Below is a small trained network, with its code and all its weights. Each question gives an input and a class and asks what happens when units are switched off, that is, made to give their printed mean instead of their output.

import numpy as np


def w(rows, s, z=0):
    codes = np.array(rows[::2]) - 128.0
    scale = np.full(codes.shape[1], s)
    scale[-1] = z or s
    return codes * scale


def norm(h):
    return h / np.sqrt((h * h).mean(-1, keepdims=True) + 1e-5)


def f(y):
    return y / 2 * (1 + np.tanh(0.7978845608 * (y + 0.044715 * y**3)))


def log_softmax(a):
    a = a - a.max(-1, keepdims=True)
    return a - np.log(np.exp(a).sum(-1, keepdims=True))


def net(x, mask):
    res = np.array(x, float).reshape(1, 7) / 4 @ E
    u = 0
    for l in range(2):
        y = f(norm(res) @ A[l][:, :-1].T + A[l][:, -1])
        res = res + np.where(mask[u : u + 9], y, B[l][:, -1]) @ B[l][:, :-1]
        u += 9
    return log_softmax(norm(res)[-1] @ U[:, :-1].T + U[:, -1])


A, B = {}, {}
E = w([
[208,95,220,173,42],'x0',
[173,2,200,133,224],'x1',
[118,150,137,75,151],'x2',
[36,137,161,191,159],'x3',
[197,87,7,247,155],'x4',
[165,206,197,182,223],'x5',
[66,88,125,173,170],'x6',
],0.0062)
A[0] = w([
[99,133,86,75,131,83],'0.n0',
[74,120,112,59,136,77],'0.n1',
[168,166,94,220,120,130],'0.n2',
[169,121,81,219,136,61],'0.n3',
[68,125,57,102,99,3],'0.n4',
[111,125,108,130,120,82],'0.n5',
[234,50,19,124,50,129],'0.n6',
[205,219,2,99,182,155],'0.n7',
[164,179,193,73,123,64],'0.n8',
],0.011,0.0061)
B[0] = w([
[94,56,106,202,130,139],'0.n0',
[115,32,89,218,118,148],'0.n1',
[104,41,135,208,181,188],'0.n2',
[102,184,98,215,69,169],'0.n3',
[43,61,177,4,118,144],'0.n4',
[115,151,96,86,121,116],'0.n5',
[228,119,80,136,137,254],'0.n6',
[152,181,87,128,190,231],'0.n7',
[153,240,154,57,112,164],'0.n8',
],0.014,0.0062)
A[1] = w([
[172,105,115,119,194,216],'1.n0',
[119,78,193,91,164,62],'1.n1',
[59,130,65,101,91,25],'1.n2',
[200,110,173,104,167,71],'1.n3',
[118,104,27,161,162,125],'1.n4',
[216,80,92,131,62,145],'1.n5',
[6,127,105,122,91,87],'1.n6',
[65,118,74,107,158,119],'1.n7',
[160,166,99,140,192,253],'1.n8',
],0.016,0.0031)
B[1] = w([
[54,126,145,170,102,222],'1.n0',
[76,104,96,43,112,165],'1.n1',
[142,53,113,168,230,159],'1.n2',
[82,106,178,135,201,184],'1.n3',
[79,189,110,123,130,254],'1.n4',
[117,63,134,149,28,220],'1.n5',
[251,173,142,171,156,187],'1.n6',
[143,61,72,103,154,177],'1.n7',
[107,129,69,98,54,249],'1.n8',
],0.021,0.0089)
U = w([
[175,81,69,149,219,56],'0',
[121,58,161,158,34,121],'1',
[162,208,161,215,164,10],'2',
[17,97,192,85,181,71],'3',
[42,161,7,189,87,254],'4',
[99,248,195,60,99,120],'5',
],0.015,0.004)

Each question gives the input, the list of numbers given to net, and the class t.
The units are the neurons (one row each of A and B). Each row of codes is followed by its name. A weight is (code - 128) times the scale printed after its matrix; where a second scale follows, it is the last column's (A, B and U).
mask holds one flag per neuron, layer by layer. A switched-off neuron (its flag False) gives its mean, the last column of its row in B, instead of its output. The means were averaged over made-up inputs and are rounded, as every weight is.
A unit's drop is (log p(t) with every unit on - log p(t) with that unit switched off) / (log p(t) with every unit on - log p(t) with every unit switched off).
The circuit of an input: a set's keep is (log p(t) with only the set's units on - log p(t) with every unit switched off) / (log p(t) with every unit on - log p(t) with every unit switched off). Starting from the 12 units with the biggest drops (on a tie, the unit counted first), units are removed one at a time, each time the one whose removal leaves the highest keep (on an exact tie, the one counted first), for as long as the keep stays at least 0.8.
units of the circuit, in order: the units of the circuit, biggest drop first
k most important neurons: the k neurons with the biggest drops, biggest first
top k neurons in layer l: the k neurons of layer l with the biggest drops, biggest first
input [4,1,0,-7,-8,-2,1], class 5: units of the circuit, in order => (0.n8)
input [7,1,-5,4,0,-1,5], class 1: units of the circuit, in order => (0.n7; 1.n4)
input [-8,6,-1,4,-2,-4,3], class 0: units of the circuit, in order => (0.n6; 1.n6; 1.n7)
input [-8,-7,-5,7,5,-2,6], class 0: units of the circuit, in order => (0.n4; 1.n6; 1.n2)
input [-4,-6,-7,-5,-3,-4,4], class 0: units of the circuit, in order => (0.n4; 1.n2)
input [-2,-1,-4,1,-5,-4,-5], class 0: units of the circuit, in order => (0.n6; 1.n2)
input [2,-7,8,6,-5,4,6], class 2: units of the circuit, in order => (1.n6; 0.n7)
input [-3,2,-2,2,-3,7,0], class 3: top 2 neurons in layer 0 => (0.n3; 0.n7)
input [3,-1,2,4,2,-6,-8], class 1: 2 most important neurons => (1.n5; 0.n7)
input [-5,8,-3,6,-8,4,-6], class 5: top 3 neurons in layer 1 => (1.n2; 1.n7; 1.n5)
input [-3,2,-6,-6,-3,2,-1], class 5: units of the circuit, in order => (0.n8; 1.n7)
input [8,-8,-1,8,-5,5,6], class 5: 2 most important neurons => (1.n2; 0.n1)
input [7,1,-8,7,4,2,1], class 2: units of the circuit, in order => (1.n8; 1.n1; 0.n7)
input [8,5,-7,1,-6,5,-8], class 3: units of the circuit, in order => (1.n3)
input [4,-6,-2,4,1,-6,-1], class 1: units of the circuit, in order => (1.n5; 0.n7)
input [-3,3,2,-5,-5,-7,1], class 1: 3 most important neurons => (0.n7; 1.n5; 1.n8)
input [-2,-2,6,-5,0,-6,7], class 1: top 2 neurons in layer 0 => (0.n6; 0.n4)
input [0,5,-4,8,0,3,2], class 3: top 2 neurons in layer 0 => (0.n7; 0.n6)
input [3,5,-1,-7,-6,-1,-3], class 3: top 4 neurons in layer 1 => (1.n3; 1.n6; 1.n8; 1.n4)
input [1,1,0,6,-4,6,2], class 3: top 2 neurons in layer 0 => (0.n3; 0.n7)
input [4,2,-4,0,-6,-3,5], class 5: top 2 neurons in layer 0 => (0.n6; 0.n7)
input [6,-3,3,-4,2,-5,-2], class 1: top neuron in layer 1 => (1.n5)
